Here is a tiny trained network, its code and every weight. The questions are about switching its units off for an input and a target symbol, where a switched-off unit gives its printed mean instead of its output.

import numpy as np


def w(rows, s, z=0):
    codes = np.array(rows[::2]) - 128.0
    scale = np.full(codes.shape[1], s)
    scale[-1] = z or s
    return codes * scale


def norm(h):
    return h / np.sqrt((h * h).mean(-1, keepdims=True) + 1e-5)


def f(y):
    return np.maximum(y, 0)


def softmax(a):
    e = np.exp(a - a.max(-1, keepdims=True))
    return e / e.sum(-1, keepdims=True)


def log_softmax(a):
    a = a - a.max(-1, keepdims=True)
    return a - np.log(np.exp(a).sum(-1, keepdims=True))


def net(x, mask):
    ids = ['ΘΞΠΦαγημψ'.index(c) for c in x.split()]
    T = len(ids)
    res = E[ids] + P[:T]
    u = 0
    for l in range(3):
        r = norm(res)
        for j in range(2):
            rows = slice(2 * j, 2 * j + 2)
            q, k, v = (r @ M[l][rows].T for M in (Q, K, V))
            z = softmax(np.where(np.tri(T) > 0, q @ k.T / 2**0.5, -1e9)) @ v
            o = O[l][rows]
            res = res + np.where(mask[u + j], z, o[:, -1]) @ o[:, :-1]
        u += 2
        y = f(norm(res) @ A[l][:, :-1].T + A[l][:, -1])
        res = res + np.where(mask[u : u + 4], y, B[l][:, -1]) @ B[l][:, :-1]
        u += 4
    return log_softmax(norm(res)[-1] @ U[:, :-1].T + U[:, -1])


Q, K, V, O, A, B = {}, {}, {}, {}, {}, {}
E = w([
[114,146,143],'Θ',
[177,165,97],'Ξ',
[116,131,158],'Π',
[101,122,153],'Φ',
[137,141,106],'α',
[137,142,167],'γ',
[122,136,149],'η',
[112,139,105],'μ',
[76,97,4],'ψ',
],0.022)
P = w([
[68,93,159],'0',
[115,121,159],'1',
[142,126,153],'2',
[118,127,163],'3',
[47,114,155],'4',
[112,172,131],'5',
[113,201,117],'6',
[53,201,94],'7',
[2,227,48],'8',
[11,195,71],'9',
[91,135,92],'10',
],0.0063)
Q[0] = w([
[68,71,97],'0.h0',
[112,177,107],'0.h0',
[129,167,65],'0.h1',
[159,246,139],'0.h1',
],0.011)
K[0] = w([
[142,151,113],'0.h0',
[11,73,255],'0.h0',
[108,124,226],'0.h1',
[168,224,162],'0.h1',
],0.0086)
V[0] = w([
[198,55,122],'0.h0',
[48,167,47],'0.h0',
[207,253,159],'0.h1',
[88,169,160],'0.h1',
],0.0047)
O[0] = w([
[151,22,80,4],'0.h0',
[213,151,182,235],'0.h0',
[47,119,170,143],'0.h1',
[3,156,158,194],'0.h1',
],0.005,0.003)
A[0] = w([
[77,108,255,114],'0.n0',
[58,180,91,252],'0.n1',
[128,226,128,52],'0.n2',
[176,25,185,95],'0.n3',
],0.0087,0.0024)
B[0] = w([
[98,108,254,187],'0.n0',
[181,253,237,255],'0.n1',
[240,79,154,198],'0.n2',
[59,215,241,130],'0.n3',
],0.005,0.0087)
Q[1] = w([
[96,254,76],'1.h0',
[97,92,214],'1.h0',
[163,157,76],'1.h1',
[10,138,14],'1.h1',
],0.0099)
K[1] = w([
[27,208,254],'1.h0',
[65,125,76],'1.h0',
[218,9,65],'1.h1',
[226,59,206],'1.h1',
],0.0053)
V[1] = w([
[82,141,197],'1.h0',
[107,125,209],'1.h0',
[146,161,160],'1.h1',
[160,2,183],'1.h1',
],0.0075)
O[1] = w([
[103,101,131,248],'1.h0',
[89,54,242,250],'1.h0',
[148,2,105,210],'1.h1',
[112,139,191,2],'1.h1',
],0.0088,0.0035)
A[1] = w([
[103,2,130,57],'1.n0',
[143,118,217,122],'1.n1',
[38,118,200,254],'1.n2',
[88,150,146,56],'1.n3',
],0.008,0.0034)
B[1] = w([
[94,18,73,138],'1.n0',
[135,105,42,217],'1.n1',
[254,195,55,255],'1.n2',
[84,64,204,140],'1.n3',
],0.0078,0.0076)
Q[2] = w([
[13,130,2],'2.h0',
[233,88,134],'2.h0',
[179,140,135],'2.h1',
[52,52,160],'2.h1',
],0.012)
K[2] = w([
[87,19,112],'2.h0',
[67,254,207],'2.h0',
[129,123,95],'2.h1',
[197,56,132],'2.h1',
],0.013)
V[2] = w([
[154,101,72],'2.h0',
[96,117,248],'2.h0',
[72,56,83],'2.h1',
[107,64,103],'2.h1',
],0.014)
O[2] = w([
[118,81,74,143],'2.h0',
[110,132,254,61],'2.h0',
[46,185,64,1],'2.h1',
[18,254,70,53],'2.h1',
],0.0087,0.0077)
A[2] = w([
[155,140,124,253],'2.n0',
[102,58,143,120],'2.n1',
[196,251,196,246],'2.n2',
[98,73,63,253],'2.n3',
],0.012,0.0041)
B[2] = w([
[16,91,116,200],'2.n0',
[139,140,32,137],'2.n1',
[37,91,73,252],'2.n2',
[16,254,80,165],'2.n3',
],0.0083,0.012)
U = w([
[135,144,118,90],'Θ',
[198,169,59,83],'Ξ',
[118,164,141,100],'Π',
[104,129,145,3],'Φ',
[168,146,85,13],'α',
[129,167,142,142],'γ',
[126,129,140,28],'η',
[223,32,39,166],'μ',
[26,231,2,249],'ψ',
],0.01,0.0035)

Each question gives the input, a string of symbols that net reads in full, and the target symbol t.
The units are the heads (2 rows each of Q, K, V and O) and the neurons (one row each of A and B). Each row of codes is followed by its name. A weight is (code - 128) times the scale printed after its matrix; where a second scale follows, it is the last column's (O, A, B and U).
mask holds one flag per unit, layer by layer, with each layer's heads first. A switched-off unit (its flag False) gives its mean, the last column of its rows in O or B, instead of its output. The means were averaged over made-up inputs and are rounded, as every weight is.
A unit's drop is (log p(t) with every unit on - log p(t) with that unit switched off) / (log p(t) with every unit on - log p(t) with every unit switched off).
The circuit of an input: a set's keep is (log p(t) with only the set's units on - log p(t) with every unit switched off) / (log p(t) with every unit on - log p(t) with every unit switched off). Starting from the 12 units with the biggest drops (on a tie, the unit counted first), units are removed one at a time, each time the one whose removal leaves the highest keep (on an exact tie, the one counted first), for as long as the keep stays at least 0.8.
units of the circuit, in order: the units of the circuit, biggest drop first
top k neurons: the k neurons with the biggest drops, biggest first
which heads matter: for each layer, one digit per head in row order, 1 if its drop is at least 0.15 and else 0, layers parted by /
drop of u: that unit's drop, to one decimal
input μ ψ η Θ Ξ μ Θ μ μ, target μ: which heads matter : 00 / 00 / 01
input Θ Π Φ μ μ γ ψ ψ ψ ψ Π, target ψ: units of the circuit, in order : 2.h1
input μ α μ Φ Ξ μ μ ψ Θ γ, target ψ: which heads matter : 00 / 01 / 01
input η Φ Ξ Ξ μ η ψ μ ψ Θ α, target ψ: units of the circuit, in order : 2.h1, 1.n2
input Ξ μ Φ Π μ μ μ Φ γ, target μ: which heads matter : 00 / 00 / 01
input Φ ψ μ Θ, target ψ: top 4 neurons : 2.n2, 0.n2, 1.n1, 0.n0
input Π α ψ Π ψ Φ Θ Π ψ μ Ξ, target ψ: units of the circuit, in order : 1.n2, 2.h1
input μ η ψ η ψ μ μ Φ Θ, target μ: which heads matter : 00 / 01 / 01
input ψ μ Ξ Ξ Ξ ψ μ Π α, target μ: which heads matter : 01 / 11 / 01
input Π γ ψ μ η μ Φ μ Θ Φ, target μ: top 3 neurons : 1.n2, 1.n1, 2.n3
input Φ Φ ψ Φ, target ψ: which heads matter : 00 / 10 / 01
input μ μ μ α μ ψ Θ Π γ ψ Θ, target ψ: units of the circuit, in order : 2.h1, 1.n2
input Ξ Θ Π Φ γ ψ Π, target ψ: top 3 neurons : 2.n2, 1.n1, 1.n2
input μ Φ α ψ α, target ψ: units of the circuit, in order : 2.h1
input μ μ Ξ Ξ Π μ γ μ η Π, target μ: top 3 neurons : 1.n2, 1.n1, 2.n3
input α μ Φ ψ Φ γ μ γ α, target μ: which heads matter : 00 / 10 / 01
input ψ ψ μ, target ψ: drop of 2.h1 : 0.3
input Φ μ Ξ μ ψ η, target ψ: drop of 1.n1 : 0.0
input μ μ ψ η ψ Φ, target ψ: drop of 2.h1 : 0.8
input ψ μ Ξ Ξ μ η α μ Φ, target μ: drop of 0.n1 : -0.1
input α ψ ψ Ξ ψ Ξ Ξ, target ψ: units of the circuit, in order : 2.h1
